Below is a small trained network, with its code and all its weights. Each question gives an input and a target symbol and asks what happens when units are switched off, that is, made to give their printed mean instead of their output.

import numpy as np


def w(rows, s, z=0):
    codes = np.array(rows[::2]) - 128.0
    scale = np.full(codes.shape[1], s)
    scale[-1] = z or s
    return codes * scale


def softmax(a):
    e = np.exp(a - a.max(-1, keepdims=True))
    return e / e.sum(-1, keepdims=True)


def log_softmax(a):
    a = a - a.max(-1, keepdims=True)
    return a - np.log(np.exp(a).sum(-1, keepdims=True))


def net(x, mask):
    ids = ['ΞΠΣΩαβγεζηθλμτφψ'.index(c) for c in x.split()]
    T = len(ids)
    res = E[ids] + P[:T]
    u = 0
    for l in range(2):
        r = res
        for j in range(3):
            rows = slice(2 * j, 2 * j + 2)
            q, k, v = (r @ M[l][rows].T for M in (Q, K, V))
            z = softmax(np.where(np.tri(T) > 0, q @ k.T / 2**0.5, -1e9)) @ v
            o = O[l][rows]
            res = res + np.where(mask[u + j], z, o[:, -1]) @ o[:, :-1]
        u += 3
    return log_softmax(res[-1] @ U[:, :-1].T + U[:, -1])


Q, K, V, O = {}, {}, {}, {}
E = w([
[246,159,131,154],'Ξ',
[97,143,144,156],'Π',
[90,135,111,63],'Σ',
[36,128,89,163],'Ω',
[167,205,176,81],'α',
[153,68,89,115],'β',
[165,68,93,134],'γ',
[146,58,68,78],'ε',
[115,111,116,95],'ζ',
[173,76,138,44],'η',
[120,158,174,186],'θ',
[172,59,90,156],'λ',
[175,228,167,69],'μ',
[15,21,102,139],'τ',
[128,154,12,86],'φ',
[99,88,252,107],'ψ',
],0.015)
P = w([
[58,195,143,104],'0',
[175,168,150,2],'1',
[178,154,144,35],'2',
[169,160,141,69],'3',
[146,176,142,62],'4',
[147,163,151,79],'5',
[137,175,149,85],'6',
[158,152,145,112],'7',
[146,165,136,113],'8',
[199,103,120,178],'9',
],0.0068)
Q[0] = w([
[57,130,112,227],'L0H1',
[142,191,79,118],'L0H1',
[93,172,147,119],'L0H2',
[149,162,81,185],'L0H2',
[245,126,204,96],'L0H3',
[129,174,184,178],'L0H3',
],0.011)
K[0] = w([
[254,116,57,84],'L0H1',
[124,230,62,97],'L0H1',
[204,141,87,119],'L0H2',
[198,167,146,30],'L0H2',
[196,238,165,251],'L0H3',
[187,144,144,61],'L0H3',
],0.0086)
V[0] = w([
[104,182,67,88],'L0H1',
[96,107,171,244],'L0H1',
[63,205,123,169],'L0H2',
[43,56,97,190],'L0H2',
[167,138,172,222],'L0H3',
[159,183,168,253],'L0H3',
],0.0066)
O[0] = w([
[201,149,2,221,184],'L0H1',
[33,185,130,55,1],'L0H1',
[105,159,112,106,93],'L0H2',
[51,161,174,126,16],'L0H2',
[98,169,147,59,52],'L0H3',
[123,211,148,62,43],'L0H3',
],0.0088,0.0026)
Q[1] = w([
[195,55,29,76],'L1H1',
[161,109,170,125],'L1H1',
[184,216,255,104],'L1H2',
[22,170,223,126],'L1H2',
[207,115,39,55],'L1H3',
[104,175,224,207],'L1H3',
],0.009)
K[1] = w([
[187,61,53,24],'L1H1',
[90,2,101,21],'L1H1',
[210,147,201,60],'L1H2',
[175,68,168,182],'L1H2',
[132,180,112,125],'L1H3',
[175,139,251,110],'L1H3',
],0.0091)
V[1] = w([
[114,136,60,18],'L1H1',
[168,94,111,2],'L1H1',
[178,15,141,63],'L1H2',
[50,155,84,220],'L1H2',
[75,127,254,27],'L1H3',
[91,64,146,236],'L1H3',
],0.0061)
O[1] = w([
[133,185,206,71,172],'L1H1',
[1,203,168,140,222],'L1H1',
[163,55,129,11,173],'L1H2',
[61,127,75,180,90],'L1H2',
[112,90,194,141,3],'L1H3',
[112,67,98,43,127],'L1H3',
],0.0082,0.005)
U = w([
[237,242,161,89,78],'Ξ',
[124,241,145,153,182],'Π',
[126,155,89,130,112],'Σ',
[43,168,98,214,161],'Ω',
[148,159,126,98,105],'α',
[128,117,125,82,113],'β',
[125,130,137,90,132],'γ',
[138,92,97,58,76],'ε',
[118,144,117,115,128],'ζ',
[145,140,129,3,148],'η',
[147,187,205,193,254],'θ',
[116,139,145,97,119],'λ',
[160,166,118,111,85],'μ',
[2,79,131,148,113],'τ',
[115,248,19,121,34],'φ',
[103,83,221,85,106],'ψ',
],0.009,0.0078)

Each question gives the input, a string of symbols that net reads in full, and the target symbol t.
The units are the heads (2 rows each of Q, K, V and O). Each row of codes is followed by its name. A weight is (code - 128) times the scale printed after its matrix; where a second scale follows, it is the last column's (O and U).
mask holds one flag per head, layer by layer. A switched-off head (its flag False) gives its mean, the last column of its rows in O, instead of its output. The means were averaged over made-up inputs and are rounded, as every weight is.
A unit's drop is (log p(t) with every unit on - log p(t) with that unit switched off) / (log p(t) with every unit on - log p(t) with every unit switched off).
The circuit of an input: a set's keep is (log p(t) with only the set's units on - log p(t) with every unit switched off) / (log p(t) with every unit on - log p(t) with every unit switched off). Starting from all 6 units, units are removed one at a time, each time the one whose removal leaves the highest keep (on an exact tie, the one counted first), for as long as the keep stays at least 0.8.
circuit, biggest first: the units of the circuit, biggest drop first
unit that matters most: the unit with the biggest drop
which heads matter: for each layer, one digit per head in row order, 1 if its drop is at least 0.15 and else 0, layers parted by /
drop when u is switched off: that unit's drop, to one decimal
input ε γ η γ, target ε: which heads matter	101 / 011
input Ω η ε Π, target Ω: which heads matter	001 / 010
input Ω φ τ ε, target Ω: circuit, biggest first	L1H2; L0H2
input η Ξ λ ε γ γ, target η: unit that matters most	L1H2
input φ μ α η ε φ τ Π, target Ω: circuit, biggest first	L1H2; L0H1; L0H3
input Ω Π θ η θ Ω, target Ω: circuit, biggest first	L1H2; L0H2
input Ω μ Σ α ε Ω β ζ, target Ω: circuit, biggest first	L1H2; L0H1; L0H2
input φ ζ ζ ψ ψ τ Π ε η, target η: circuit, biggest first	L0H1; L1H2; L1H3
input α Ω τ β β ψ, target ψ: circuit, biggest first	L1H3; L0H1
input θ η Ξ γ β α Π, target θ: circuit, biggest first	L1H3; L0H3; L0H1
input Π φ Σ φ Ω, target Ω: circuit, biggest first	L1H2; L0H3
input θ Σ θ ψ ζ, target θ: circuit, biggest first	L1H3; L0H3; L1H2; L0H1
input η φ Ξ ψ Ξ ζ, target η: which heads matter	111 / 011
input Ω Π φ ψ β, target Ω: which heads matter	010 / 010
input φ θ Σ, target φ: which heads matter	100 / 011
input θ ε β ε μ θ η ε, target θ: unit that matters most	L1H3
input ψ η Π, target ψ: which heads matter	100 / 011
input θ α ψ τ λ, target θ: which heads matter	111 / 011
input η φ θ β, target η: which heads matter	101 / 011
input ε β ε λ, target ε: which heads matter	101 / 011
input ε α ζ, target ε: unit that matters most	L0H3
input θ λ η Ω Σ ε ψ, target ψ: which heads matter	100 / 001
input θ ε η Ξ θ Ω β γ λ, target θ: drop when L1H3 is switched off	0.4
input θ λ η γ, target θ: drop when L0H2 is switched off	0.2
input ε ζ ε ζ β, target ε: drop when L1H1 is switched off	0.1
input ε ζ ψ γ Σ φ μ θ φ, target φ: drop when L1H3 is switched off	1.0
